Rows, each with the grade of its hidden value:
In the rows, 100 means zero.
[ 96  96 146 109  98  99  63  97  97  93  91  89 138  95 113 134  94 127
 115  82  38  53 109 104 123  82  86  89 116 108  98  88  89 106 108  97
  92 114 106  95  91  80 108  66 117  88  70 115 103 101  90  91  78 104
 106 125  89 105 143  80  82 117  83 111  95  92 131 109 123 105 113 116
 118 102 136 121 107 103  74 108 121 123]	Q430
[108  98 140  89 109  95  74 102  99  88  98  96  88  83 109  71  96  80
 104 128  77 109 107  74 120  99  93 110  85 106  94 101  97 101 103 105
  97 100 106  94  99 101 105  92 101  96  95 104  97  94  94 101 104 103
 103 102 111 107 114 100  78 102 115 104  93 105 103 107  97 104 112 101
 100 100 115 102 104 114  84  86 103  96]	Q430
[ 94  59  95 113  89  94 101  72  99 107  98 127  53  78  82  39 119  49
 101 140 104 123 102  85  72 106  46 131  87 138 100 102 104  87  97  90
 121  62  86  98  98 114  88 105 116  86  98  85 107 126 100 114 111 137
 100  78  92 107  95 102  76 106 117 104  81  93  89  99  62 108 106  86
 100 121 140 101 107 119 105 124 102  57]	Q644
[ 96 105  86 103  96 102 105  99 101 101 100 101 101 103  99 103 114 104
  99  92  93  96  98 104  94  99  97  97 104 100 102  98 100  99  99  99
 102 100 100  99  98  98  97  86 104  99 100 102 102 102 102  99  99 104
  99  96  98  99 100  97 108 100  97 100 102  99  96  98 102 100 100 103
 102 102  99 102  99  99 104 106 101 106]	Q624
[105  84 138  99 102  94  71  92  99  95  95 102  92  80 104  88  98  79
 108 129  68  97 109  79 110  95  82 122  91 112  95  97  95 102 105 101
 100  92 101  95  95  99 101  83 114  90  87 102 100 104  92 103  98 113
 104 102 103 107 124  94  76 108 107 107  87  98 110 105  91 108 112  97
 106 109 126 105 106 120  82 105 113  94]	Q493
[ 95  89 103 107  96 100  97  89  99 104  99 109  93  96  95  79 106  89
 102  89  94  98 101  93  94  99  85 110  99 113 101 100 101  95 100  96
 105  89  94 100  98 102  97  98 108  91  97  96 102 112  99 102  99 111
 100  91  94 103 110 101  94 102 101 103  98  96 101 102  91 105 102  97
 103 107 113 103 101 105 105 115 105  92]	Q624
[ 99 116 122  94 103 103  91 111  99  92  98  84 129 107 112 136  92 121
 102  85  83  76 100 107 120  92 123  86 111  83  97  96  94 110 103 102
  89 123 107 100  98  94 108  88  97 102  91 113  98  87  96  90  88  83
 102 119 100  98 115  89 101 103  86 102 105  99 114 105 125  98 101 112
 106  89  95 106 100  94  88  91 108 120]	Q430
[ 89  70  36 116  87 102 137  83 101 122 105 126  65 102  79  51 118  75
  90 107 146 123  91 111  55 111  85 111  98 119 106 106 111  86  92  93
 117  70  87 105 105 113  86 123 100  92 116  82 104 115 112 111 115 126
  93  73  90  98  73 114 103  95 106  94 101  97  78  90  68  99  90  94
  93 110 100  90  98  92 129 122  89  64]	Q644
[107 110 146  91 108  98  75 107  99  86  97  84 110  93 115 122  89 109
 107 112  64  90 108  82 126  95 107 102  94  95  96  97  93 108 104 104
  91 121 105  96  96  92 109  84 102  98  90 111  96  91  92  96  93  91
 104 114 106  95 123  92  87 106  93 106  94 103 113 107 114 103 111 107
 104  95 111 106 103 107  78  90 107 113]	Q430
[ 87 109  64 118  91 107 113 102 100 110  97  95 144 121 104 129 100 135
 103  54  85  65  96 138  80  90 109  74 135  84 105  92  97  99 101  94
  97 118  99 105  98  84 100  91 103  99  89 103 106 102 103  89  84  87
  99 115  82  96 107  87 125 106  73 100 112  93 115  98 125  94  93 114
 109  99  92 108  97  82 107 112 107 125]	Q155
[ 89 111  73 111  94 108 116 106 100 107  99  93 143 120 102 129 100 147
  99  58 105  72  95 137  88  92 126  72 124  81 104  94  99 102  99  97
  95 117 101 104 101  89 101 100  97 105  94 105 102  97 107  91  90  86
  98 115  88  94  98  91 130 103  77  97 116  95 113  98 124  92  93 113
 108  97  79 104  96  79 113 104 100 127]	Q155
[ 85  69  36 123  81 102 129  76 100 123 100 127  82  98  74  56 123  73
  98 101 109 107  93 117  42 105  61 111 106 129 106 100 108  85  94  86
 118  72  86 105 100 111  85 114 110  91 106  85 110 130 109 111 107 129
  96  78  82 102  94 108 107 100 101  98 100  89  89  94  73 101  96  92
  99 114 118 101 102  93 122 133  98  70]	Q644
[ 89 120  56 110  92 110 126 105 101 113 103 105 137 127  97 127 102 137
  93  56 115  82  91 138  84  95 122  75 122  83 107  96 102  98  97  98
  96 128  99 106 101  89  99 106  93 105 101 104 103 100 107  91  95  86
  96 106  90  91  88  94 135  99  76  95 117  96 104  94 123  92  89 112
 105  94  74  99  93  77 118 103  96 125]	Q155
[112  96 142  90 108  96  78 104  99  88  98  95  86  87 110  97  95  89
 105 127  80 109 107  84 127 100  93 110  86 101  95 102  98 104 103 105
  96 100 105  96  98 101 105  93 102  97  96 102  97  92  93  99 102 102
 103  98 111 103 114 100  78 101 110 104  92 105 104 107 100 105 108  97
  99  98 108 102 103 118  82  88 105  95]	Q430
[ 82  93  21 122  84 108 146  85 100 124 102 119 101 118  79  75 117 107
  92  62 135  94  85 138  45 104  96  89 119 102 111 100 108  87  93  91
 111  79  87 108 102 102  90 117 103  99 110  89 109 118 114 100 104 110
  94  89  81  93  78 104 133  98  86  94 114  91  92  88  82  93  88  99
  98 105  87  97  95  75 134 124  93  87]	Q644
[ 95  85 100 106  98  99 100  91 100 103  99 111  92  89  94  73 106  87
 101 113  88 107 103  96  89 101  76 109  98 114 101  99 101  97 100  98
 115  91  96 100  99 103  95  97 107  93  97  94 103 111 100 104 101 113
 100  94  94 104 102  99  94 102  97 102  95  97  99 102  94 102 102  96
 105 107 111 102 103 107 107 113 104  93]	Q624
[102  86 112 100 100  97  82  88 100  98  99 105  80  85  95  84 104  79
 102 117  96 110 105  87 101 103  87 113  92 113  96 101 100  96 102  98
 105  83  98  98  98 103  98  95 105  94  96  98 101 106  99 105 102 107
 101  94 101 104 102 101  84 102 107 102  91 100  99 102  88 105 105  95
 100 107 109 101 103 110  93 104 101  84]	Q624
[100  93  88 103  96 101 111 101 100 104 100  97 109 103  99  92 103 102
 100  94 102  97  98 109  93 100  99  97 103  96 101 100 101  96 100  97
 103 101  99 103 102  99 102 103 100 101  94  98 101 102 100 100  99  95
  98  94  95  99  97  99 103 101  99  99 102  98  99  99  95 101  97 101
 100 102  93 101  98  98 104 113  98 103]	Q624
[105  84 129 103  99  97  87  90  99  97  98 105  85  83 101  88 102  74
 105 125  91 104 106  83 103 100  77 118  89 117  97 100  99 100 101  99
 105  90  98  98  95 103  99  94 109  90  90  98 101 104  95 103  99 116
 102  97 100 107 120 100  79 105 107 106  88  97 102 105  87 105 107  99
 102 109 123 103 106 110  93 111 106  87]	Q493
[112 112 137  87 108 100  80 115 100  88  98  83 114 100 111 123  88 113
 103 100  82  99 105  89 134  96 117  98  96  84  96 101  95 109 104 107
  89 117 109  98  99  95 109  90  95 104  96 110  93  83  93  94  94  86
 103 112 113 103 107  95  96 100  99 102  99 105 105 105 119  99 106 105
  96  92  93 102 100 111  85  76 101 114]	Q430
[ 98  84 118 104  97  94  85  83  99  98  97 109  82  87  96  66 105  86
 104 122  88 100 105  89  98  98  73 117  94 119  98 100  96  96 101  96
 105  86  97  97  95 103  99  90 110  90  92  98 103 110  96 106 100 116
 101  95  93 106 116 102  84 106 104 107  90  95 104 105  91 106 109  98
 105 107 122 105 103 110  93 114 108  87]	Q624
[102  47 170 115  90  88  48  64  97  96  88 120  62  50  92  55 118  44
 123 167  42  97 123  60  98  91  12 148  83 165  94  94  94  91 105  89
 114  59  94  91  86 103  98  67 136  65  66  94 109 130  87 114  94 154
 107  92  90 122 159  94  35 121 115 119  66  88 118 113  72 119 128  95
 114 128 183 121 119 138  73 137 131  54]	Q644
[ 98  62  90 110  92  96  98  73  99 108  99 126  53  81  83  47 114  49
 102 132 105 127 103  79  72 108  46 133  84 140 100 104 105  85  97  94
 117  60  89  97 101 118  89 107 113  89 102  85 106 123 101 115 111 137
 100  75  94 108 106 110  73 102 118 105  84  96  89  99  62 110 106  86
  97 117 133  99 106 115 100 124 101  58]	Q644
